Below are the code and all the weights of a small trained network. Each question names an input and a class and asks about switching units off, where a switched-off unit gives its printed mean instead of its output.

import numpy as np


def w(rows, s, z=0):
    codes = np.array(rows[::2]) - 128.0
    scale = np.full(codes.shape[1], s)
    scale[-1] = z or s
    return codes * scale


def f(y):
    return y / 2 * (1 + np.tanh(0.7978845608 * (y + 0.044715 * y**3)))


def log_softmax(a):
    a = a - a.max(-1, keepdims=True)
    return a - np.log(np.exp(a).sum(-1, keepdims=True))


def net(x, mask):
    res = np.array(x, float).reshape(1, 6) / 4 @ E
    y = f(res @ A[0][:, :-1].T + A[0][:, -1])
    res = res + np.where(mask, y, B[0][:, -1]) @ B[0][:, :-1]
    return log_softmax(res[-1] @ U[:, :-1].T + U[:, -1])


A, B = {}, {}
E = w([
[192,201,195,216,85,41,140,126,123,203],'x0',
[157,101,161,161,226,229,64,166,146,175],'x1',
[83,154,158,131,138,128,117,134,122,135],'x2',
[174,227,147,148,201,65,136,135,170,1],'x3',
[36,187,147,155,194,167,138,103,134,144],'x4',
[81,50,150,188,91,117,202,226,181,116],'x5',
],0.0083)
A[0] = w([
[90,172,72,129,94,101,221,123,48,65,64],'n0',
[192,156,121,183,120,111,157,133,138,156,141],'n1',
[138,100,159,184,173,142,23,155,156,107,70],'n2',
[159,190,135,138,154,65,143,196,201,211,59],'n3',
[182,66,184,146,214,161,110,140,140,145,72],'n4',
[117,96,156,164,128,138,230,233,216,125,125],'n5',
[178,212,135,83,157,143,146,182,194,74,17],'n6',
[143,165,116,160,154,116,121,183,219,57,87],'n7',
[156,139,161,170,134,104,165,125,137,168,77],'n8',
[99,133,125,48,142,146,94,175,155,74,56],'n9',
[129,107,87,91,126,172,115,121,209,75,47],'n10',
[105,73,127,133,166,148,175,162,118,53,92],'n11',
[137,175,161,93,139,107,103,130,254,70,53],'n12',
[210,112,90,126,180,96,142,87,146,81,254],'n13',
[160,154,117,81,174,132,81,53,130,130,174],'n14',
],0.0089,0.0045)
B[0] = w([
[180,88,158,132,86,92,191,81,170,58,192],'n0',
[94,75,130,157,141,157,57,130,97,96,179],'n1',
[177,102,210,151,150,60,187,59,156,67,179],'n2',
[91,149,89,193,150,134,87,83,66,69,185],'n3',
[142,3,219,124,108,117,181,52,164,73,188],'n4',
[199,145,66,75,255,96,123,191,183,168,255],'n5',
[76,130,124,163,67,237,119,135,151,211,187],'n6',
[81,163,148,131,80,147,123,120,164,170,209],'n7',
[120,118,98,158,121,161,47,144,79,49,161],'n8',
[179,96,107,164,145,148,71,95,39,59,168],'n9',
[53,114,92,173,107,136,158,91,52,66,166],'n10',
[113,170,41,168,175,116,104,141,116,93,188],'n11',
[95,151,133,98,30,216,134,181,159,189,190],'n12',
[62,146,137,60,107,91,75,139,137,151,215],'n13',
[152,176,150,82,203,108,118,138,136,144,209],'n14',
],0.0089,0.0098)
U = w([
[132,134,47,206,179,136,95,154,13,46,1],'0',
[177,110,183,135,134,61,254,95,197,72,46],'1',
[202,189,78,80,231,88,133,185,144,153,151],'2',
[84,93,116,120,97,189,155,202,140,222,134],'3',
[108,124,124,103,189,72,127,186,129,118,215],'4',
],0.0091,0.004)

Each question gives the input, the list of numbers given to net, and the class t.
The units are the neurons (one row each of A and B). Each row of codes is followed by its name. A weight is (code - 128) times the scale printed after its matrix; where a second scale follows, it is the last column's (A, B and U).
mask holds one flag per neuron, in row order. A switched-off neuron (its flag False) gives its mean, the last column of its row in B, instead of its output. The means were averaged over made-up inputs and are rounded, as every weight is.
A unit's drop is (log p(t) with every unit on - log p(t) with that unit switched off) / (log p(t) with every unit on - log p(t) with every unit switched off).
The circuit of an input: a set's keep is (log p(t) with only the set's units on - log p(t) with every unit switched off) / (log p(t) with every unit on - log p(t) with every unit switched off). Starting from the 12 units with the biggest drops (on a tie, the unit counted first), units are removed one at a time, each time the one whose removal leaves the highest keep (on an exact tie, the one counted first), for as long as the keep stays at least 0.8.
units of the circuit, in order: the units of the circuit, biggest drop first
unit that matters most: the unit with the biggest drop
top k neurons: the k neurons with the biggest drops, biggest first
drop of u: that unit's drop, to one decimal
input [-3,8,-1,-4,-3,-6], class 1: units of the circuit, in order -> [n4 n2]
input [-4,7,-1,1,0,-2], class 1: unit that matters most -> n4
input [7,-3,-8,6,-5,-7], class 4: units of the circuit, in order -> [n13 n1]
input [-6,1,2,0,-2,-3], class 0: top 3 neurons -> [n5 n9 n10]
input [-5,2,-6,8,-8,-5], class 3: units of the circuit, in order -> [n6 n12]
input [-2,5,-4,8,1,0], class 3: units of the circuit, in order -> [n6 n12]
input [3,4,-1,6,4,-2], class 3: top 3 neurons -> [n6 n12 n5]
input [2,5,-2,7,8,-3], class 3: top 2 neurons -> [n6 n12]
input [1,5,7,6,-6,-5], class 4: units of the circuit, in order -> [n13 n5]
input [6,5,8,8,-7,-3], class 3: top 3 neurons -> [n6 n12 n7]
input [-4,2,1,8,-1,-5], class 3: top 2 neurons -> [n6 n12]
input [-6,-2,7,7,-4,3], class 3: top 2 neurons -> [n12 n6]
input [-8,2,6,-8,6,0], class 0: top 2 neurons -> [n9 n12]
input [3,-2,6,1,-5,8], class 2: units of the circuit, in order -> [n5]
input [-2,-8,-8,4,4,-7], class 1: top 3 neurons -> [n0 n5 n11]
input [1,7,-5,1,1,8], class 2: top 4 neurons -> [n5 n0 n11 n10]
input [-8,3,-4,3,-7,-5], class 0: top 2 neurons -> [n10 n9]
input [3,7,-7,4,1,6], class 1: top 2 neurons -> [n4 n2]
input [5,-3,6,0,-2,6], class 2: top 4 neurons -> [n5 n10 n9 n4]
input [-8,-8,7,-7,-8,-4], class 0: units of the circuit, in order -> [n9]
input [6,-3,7,7,-6,-4], class 3: drop of n13 -> 0.1
input [7,7,6,-5,2,0], class 0: drop of n1 -> 0.1
input [-6,2,4,7,-1,-4], class 3: drop of n6 -> 0.5
